Where the symbols take the points:
σ: w844->w105, w560->w716, w688->w648, w296->w168, w519->w869, w923->w596, w388->w862, w59->w977, w631->w49, w974->w688, w499->w593, w126->w477, w604->w35, w232->w498, w269->w72, w436->w743, w222->w410, w648->w844, w250->w85, w517->w509, w509->w290, w470->w420, w869->w524, w461->w436, w670->w61, w501->w981, w79->w591, w661->w461, w895->w517, w652->w631, w994->w609, w494->w895, w32->w360, w520->w501, w743->w974, w596->w506, w506->w994, w498->w388, w764->w778, w802->w520, w591->w161, w413->w185, w290->w468, w818->w232, w105->w670, w778->w319, w593->w126, w101->w269, w410->w916, w981->w464, w161->w764, w977->w907, w468->w499, w319->w59, w357->w79, w663->w818, w773->w923, w185->w494, w72->w314, w620->w802, w420->w357, w907->w519, w716->w101, w477->w143, w360->w661, w744->w604, w314->w773, w524->w250, w862->w470, w61->w744, w35->w413, w609->w222, w49->w813, w916->w32, w763->w663, w813->w138, w85->w560, w143->w296, w464->w763, w138->w620, w168->w652
λ: w844->w357, w560->w477, w688->w470, w296->w314, w519->w290, w923->w813, w388->w648, w59->w895, w631->w596, w974->w862, w499->w560, w126->w101, w604->w778, w232->w974, w269->w168, w436->w498, w222->w501, w648->w420, w250->w593, w517->w869, w509->w524, w470->w105, w869->w468, w461->w232, w670->w591, w501->w32, w79->w744, w661->w818, w895->w519, w652->w923, w994->w802, w494->w907, w32->w763, w520->w916, w743->w388, w596->w138, w506->w620, w498->w688, w764->w413, w802->w410, w591->w604, w413->w59, w290->w250, w818->w743, w105->w79, w778->w185, w593->w716, w101->w296, w410->w981, w981->w360, w161->w35, w977->w517, w468->w85, w319->w494, w357->w61, w663->w436, w773->w49, w185->w977, w72->w652, w620->w222, w420->w670, w907->w509, w716->w143, w477->w269, w360->w663, w744->w764, w314->w631, w524->w499, w862->w844, w61->w161, w35->w319, w609->w520, w49->w506, w916->w464, w763->w461, w813->w994, w85->w126, w143->w72, w464->w661, w138->w609, w168->w773
θ: w844->w296, w560->w743, w688->w477, w296->w470, w519->w32, w923->w61, w388->w716, w59->w222, w631->w79, w974->w126, w499->w818, w126->w498, w604->w813, w232->w85, w269->w648, w436->w499, w222->w185, w648->w143, w250->w461, w517->w981, w509->w464, w470->w269, w869->w360, w461->w468, w670->w652, w501->w977, w79->w773, w661->w290, w895->w501, w652->w357, w994->w35, w494->w520, w32->w517, w520->w59, w743->w593, w596->w744, w506->w604, w498->w560, w764->w506, w802->w319, w591->w923, w413->w620, w290->w763, w818->w250, w105->w168, w778->w994, w593->w232, w101->w688, w410->w494, w981->w907, w161->w596, w977->w410, w468->w663, w319->w609, w357->w314, w663->w524, w773->w670, w185->w802, w72->w844, w620->w778, w420->w72, w907->w916, w716->w974, w477->w388, w360->w509, w744->w49, w314->w105, w524->w661, w862->w101, w61->w631, w35->w138, w609->w413, w49->w591, w916->w895, w763->w869, w813->w161, w85->w436, w143->w862, w464->w519, w138->w764, w168->w420
η: w844->w670, w560->w101, w688->w844, w296->w652, w519->w524, w923->w506, w388->w470, w59->w907, w631->w813, w974->w648, w499->w126, w126->w143, w604->w413, w232->w388, w269->w314, w436->w974, w222->w916, w648->w105, w250->w560, w517->w290, w509->w468, w470->w357, w869->w250, w461->w743, w670->w744, w501->w464, w79->w161, w661->w436, w895->w509, w652->w49, w994->w222, w494->w517, w32->w661, w520->w981, w743->w688, w596->w994, w506->w609, w498->w862, w764->w319, w802->w501, w591->w764, w413->w494, w290->w499, w818->w498, w105->w61, w778->w59, w593->w477, w101->w72, w410->w32, w981->w763, w161->w778, w977->w519, w468->w593, w319->w977, w357->w591, w663->w232, w773->w596, w185->w895, w72->w773, w620->w520, w420->w79, w907->w869, w716->w269, w477->w296, w360->w461, w744->w35, w314->w923, w524->w85, w862->w420, w61->w604, w35->w185, w609->w410, w49->w138, w916->w360, w763->w818, w813->w620, w85->w716, w143->w168, w464->w663, w138->w802, w168->w631
ψ: w844->w101, w560->w818, w688->w560, w296->w688, w519->w501, w923->w357, w388->w593, w59->w620, w631->w105, w974->w85, w499->w661, w126->w436, w604->w923, w232->w468, w269->w388, w436->w524, w222->w778, w648->w716, w250->w763, w517->w410, w509->w916, w470->w477, w869->w981, w461->w869, w670->w72, w501->w185, w79->w168, w661->w519, w895->w222, w652->w844, w994->w161, w494->w609, w32->w977, w520->w413, w743->w250, w596->w79, w506->w591, w498->w499, w764->w49, w802->w35, w591->w652, w413->w506, w290->w32, w818->w290, w105->w269, w778->w813, w593->w461, w101->w498, w410->w319, w981->w494, w161->w631, w977->w802, w468->w360, w319->w138, w357->w296, w663->w509, w773->w420, w185->w994, w72->w862, w620->w604, w420->w143, w907->w520, w716->w232, w477->w743, w360->w907, w744->w773, w314->w470, w524->w464, w862->w126, w61->w314, w35->w596, w609->w764, w49->w670, w916->w59, w763->w517, w813->w61, w85->w663, w143->w974, w464->w895, w138->w744, w168->w648

The rows follow the links: the fewer symbols apart two points are, the more alike their rows tend to be.

Each row is also shifted at random along 4 hidden directions that mean nothing.

Known rows, each with its point:
43;-22;-8;2;6;16;25;-13;38;11;57;33;-36;-28;-8;40;-20;-14;-23;-21;-17;4;-25;15;-4;-34;3;-13;5;-6;-29;-14;9;-8;17;12;-61;21;2;-41;-26: w631
-18;-21;-23;-16;-32;10;-2;-31;-28;-17;-15;-23;12;48;55;-31;45;37;-24;13;-9;-33;-13;4;14;-10;13;-5;-25;-4;-43;24;5;-4;-56;17;13;-32;-4;45;-13: w818
6;-14;-39;4;-8;41;52;23;36;-23;14;0;-21;7;29;-8;-34;-27;-14;4;-2;50;26;5;-5;-24;16;15;1;3;26;28;52;-48;-12;-17;-29;-20;19;39;6: w388
-78;58;11;13;50;-18;11;-20;-8;-9;9;17;-27;2;25;38;-7;17;-45;-29;-27;-36;-33;44;20;33;7;8;-20;5;16;-40;-24;-7;30;17;-10;35;27;-25;-30: w314
41;-23;12;20;-12;-18;-23;24;-23;11;-9;-13;36;0;-22;-29;-10;-8;52;14;26;10;55;-36;-15;10;-21;21;10;20;-4;15;28;11;0;-4;10;-11;-23;25;27: w32
55;-44;-33;11;-40;13;19;-29;-14;-17;30;2;-6;37;56;-16;20;25;-25;-1;-11;-17;9;7;15;-33;19;6;-18;26;-65;25;46;-28;-55;32;-44;-33;8;44;-22: w593
-106;9;43;-3;3;-43;-55;-25;-36;28;-15;3;21;-12;-36;8;40;30;19;-4;6;-52;-28;-7;8;18;-13;-18;2;1;-33;-30;-55;51;9;20;27;19;-20;-45;-8: w609
-57;-18;43;16;-32;-28;-39;-3;-3;23;24;33;5;-35;-67;26;7;-20;33;-15;8;9;-2;-5;2;-14;10;-20;33;51;-25;-22;-34;22;0;11;-27;4;11;-55;9: w764
12;6;-1;-23;32;-2;-20;24;-22;-31;-30;-57;32;50;39;-34;-35;-24;-10;12;-31;-8;30;14;-42;64;-2;21;-27;-10;51;18;-13;3;23;-54;39;-10;-6;53;32: w663
70;16;29;-14;-2;-5;-22;21;22;14;-17;9;-1;-39;-63;17;-8;-33;27;2;10;32;-14;-3;-8;3;3;-23;31;2;45;-15;-50;18;26;-27;21;11;8;-46;24: w138
53;-6;21;10;-36;-34;-44;-14;-59;-23;-22;-21;36;49;20;-31;27;11;5;0;-8;-23;25;10;10;30;27;8;-9;67;-18;9;-19;2;-47;8;13;-38;22;39;19: w524
-78;21;29;17;9;-20;-10;13;13;25;2;28;-5;-50;-59;26;-9;-11;29;-8;24;17;-4;-14;7;-3;-11;-4;29;7;19;-26;-15;13;29;5;1;25;2;-49;6: w604
120;-22;3;-6;-51;-2;-22;16;-16;-8;-34;-20;31;16;-16;-41;20;-9;38;24;21;30;32;-22;1;-6;14;-5;19;26;11;32;-6;1;-43;-15;32;-44;4;33;35: w360
115;4;18;16;25;-1;7;30;37;9;36;27;-15;-44;-49;34;-59;-53;16;-19;-6;41;16;7;-23;3;-4;4;23;15;37;-21;1;-5;53;-22;-38;28;10;-41;15: w596
18;-7;27;-32;13;-10;-41;5;5;15;-9;-16;15;-11;-37;8;-8;-25;9;3;-16;-10;-22;0;-36;23;-11;-23;5;-24;18;-14;-60;41;38;-36;24;17;-20;-39;15: w413
-67;101;24;23;48;-48;-22;29;-61;-10;-97;-34;44;19;9;-36;11;41;34;14;38;-17;35;-18;22;82;-24;41;-11;-1;79;-11;-13;11;22;-3;107;10;6;40;27: w763
14;28;-17;-23;-12;29;28;9;34;-30;-15;1;-29;7;15;10;-3;-26;-36;0;-17;46;-24;35;13;-8;44;-17;5;7;55;8;-26;-36;-15;-24;8;-20;49;8;10: w470
16;55;53;15;5;-46;-39;2;-20;21;-30;23;10;-35;-62;22;21;7;31;-10;24;-2;-13;-2;24;26;-2;-8;26;33;29;-39;-59;30;17;12;35;21;19;-51;12: w35
-61;37;11;-43;10;9;-12;6;18;26;-59;-10;0;-38;-50;3;37;10;17;24;27;8;-53;-21;4;-3;-17;-33;18;-70;43;-6;-61;39;19;-19;78;17;-22;-44;8: w778
-46;8;14;14;13;-39;-36;-13;-63;-25;-10;-28;35;61;49;-25;-1;17;-11;-9;-27;-47;28;20;-7;58;7;27;-33;42;-13;-2;-5;5;-7;3;9;-13;6;46;5: w461
55;-16;-17;13;-3;-7;3;-21;-31;-25;17;-12;7;50;62;-17;3;20;-27;-10;-22;-33;19;17;2;13;12;20;-31;29;-39;11;31;-19;-27;16;-25;-19;7;47;-14: w85
-32;10;-14;-29;-8;29;22;-3;33;-26;2;-1;-32;13;19;17;-4;-25;-46;-3;-30;27;-37;40;5;-8;40;-22;-2;-1;31;5;-31;-27;-13;-23;-6;-14;38;-3;-1: w844
-47;55;-11;23;-21;2;33;2;0;-19;-30;24;-21;-3;9;2;27;23;-7;-2;24;32;-1;13;60;-13;35;7;14;40;32;1;11;-43;-41;29;13;-18;54;17;-2: w862
1;-11;-36;12;11;16;33;-4;-5;-21;16;-10;-5;31;59;-14;-15;14;-25;0;-12;-8;23;4;-1;-2;-2;25;-25;-6;-15;16;57;-28;-12;9;-23;-8;-3;50;-15: w743
-41;18;-25;-17;-27;35;38;9;35;-25;-20;6;-30;2;13;0;7;-12;-24;6;0;50;-18;20;23;-26;40;-18;12;4;41;20;-6;-40;-32;-10;7;-28;42;14;5: w648
90;-5;-9;-10;4;6;-2;-1;-2;31;-28;-12;15;-22;-15;-17;28;34;28;25;35;-14;-10;-43;2;-16;-44;-4;1;-66;-17;9;13;31;6;10;43;14;-52;-8;-5: w977
-53;11;-7;8;17;5;23;-27;17;12;34;32;-36;-22;7;39;5;20;-33;-19;-10;-22;-41;18;19;-21;0;-8;-5;-16;-30;-28;2;-5;10;32;-37;29;3;-38;-40: w773

Start here and follow the symbols in turn, left to right. Where do you end up?
Answers are names.
87;-39;7;-7;7;-6;-21;-5;-8;25;14;-13;22;-7;-14;-10;-1;5;22;6;5;-29;5;-27;-26;-3;-38;-1;-6;-33;-37;2;8;35;20;-2;0;15;-50;-9;-3
η η σ λ σ λ: w688
-44;22;-27;-12;30;6;14;-7;-23;-20;-29;-37;10;46;65;-27;4;30;-27;11;-12;-32;1;3;-3;32;-10;20;-38;-38;12;13;17;-4;0;-5;37;-2;-15;51;-9
θ η η λ: w844
42;-60;33;20;-32;-10;-27;7;20;15;73;37;-7;-36;-64;33;-37;-61;25;-25;-15;29;21;5;-25;-27;16;-15;34;66;-32;-14;-8;4;11;-4;-80;-1;13;-48;14
λ σ θ σ: w185
96;-14;12;-7;-3;-17;-27;-21;-19;29;-7;-5;19;-11;-17;-4;33;31;17;6;12;-40;-20;-25;-1;-5;-27;-12;-4;-27;-42;-8;-15;39;3;17;19;13;-36;-22;-11
ψ ψ λ σ: w802
-134;-50;-15;-16;-13;3;-19;-23;-32;-18;15;-34;23;57;55;-29;6;9;-22;7;-33;-41;11;9;-24;11;3;4;-36;2;-51;22;11;4;-27;-4;-13;-26;-21;45;-4
θ σ η σ θ: w477
-83;0;-63;-13;32;53;68;21;36;-13;-10;-23;-18;12;59;-19;-26;6;-23;21;5;20;11;-13;-11;-14;-21;22;-22;-74;30;33;69;-32;10;-17;9;3;-23;52;-10
σ ψ λ θ ψ: w85
-24;31;18;34;-3;-37;-20;16;-44;14;-50;-8;40;-6;-23;-34;25;36;56;14;52;-2;42;-45;24;16;-26;27;12;15;11;2;20;14;-11;21;54;-4;-11;25;18
σ λ σ σ: w593
-7;-8;1;-9;23;22;17;35;56;19;22;13;-17;-51;-49;26;-52;-52;18;-1;2;46;2;-9;-36;-11;-18;-5;26;-35;41;-7;1;1;57;-36;-17;27;-14;-41;15
ψ σ η σ: w620
59;-43;-7;5;-51;0;-8;-24;-13;38;-7;8;17;-21;-25;-23;59;45;41;22;48;-15;-4;-53;23;-55;-26;-13;13;-20;-72;19;27;25;-45;43;10;-10;-42;-5;-11
η ψ ψ ψ ψ: w604
-107;20;-46;17;-11;27;60;-4;10;-5;-18;11;-22;-2;37;-13;29;47;-9;13;37;16;2;-19;46;-42;-2;15;-3;-21;-6;19;63;-37;-41;39;6;-12;7;38;-23
η ψ θ σ ψ: w560
-32;-8;5;8;-24;-5;5;-51;-1;0;43;40;-35;0;13;37;34;24;-46;-27;-23;-31;-50;37;35;-31;31;-25;-4;34;-62;-23;-21;-8;-32;45;-56;2;29;-36;-43
λ λ λ θ λ: w609
17;68;-17;16;22;13;47;34;19;-28;-32;5;-21;1;17;1;-25;-9;-11;0;10;49;18;14;24;16;20;22;5;10;85;5;20;-48;4;-10;22;-3;47;31;13
ψ ψ λ ψ η: w498
-67;-15;-62;-12;-16;61;69;15;44;-13;-3;-3;-27;-1;34;-15;-4;2;-17;22;15;46;5;-15;9;-51;2;4;-1;-42;14;41;61;-44;-29;-5;-6;-22;-1;41;-4
η θ η ψ: w269
-61;-11;38;62;2;-45;-15;-22;-14;21;76;62;-13;-33;-31;47;-19;3;8;-44;-4;-26;15;12;18;-8;0;15;12;77;-67;-46;20;2;17;56;-89;30;16;-50;-26
λ ψ λ ψ ψ: w314
109;-16;16;28;11;-28;-24;14;-26;20;7;-4;33;-7;-20;-16;-16;2;46;-1;18;-13;48;-33;-19;16;-35;26;3;12;-19;-2;30;20;19;7;-2;11;-31;8;12
ψ σ λ λ σ ψ: w464
2;-4;8;-5;-23;3;-2;-21;5;-27;32;17;-26;21;15;26;1;-23;-47;-25;-41;4;-25;52;11;-4;54;-21;-2;56;-8;-10;-35;-27;-24;-1;-44;-19;52;-12;-8
λ ψ η: w670
-119;-72;24;-14;-39;-21;-54;-48;-31;35;35;2;22;0;-23;2;44;21;12;-2;-9;-63;-28;-14;-10;-24;-15;-31;-3;0;-107;-6;-29;54;-21;26;-23;1;-46;-41;-20
λ θ λ: w981
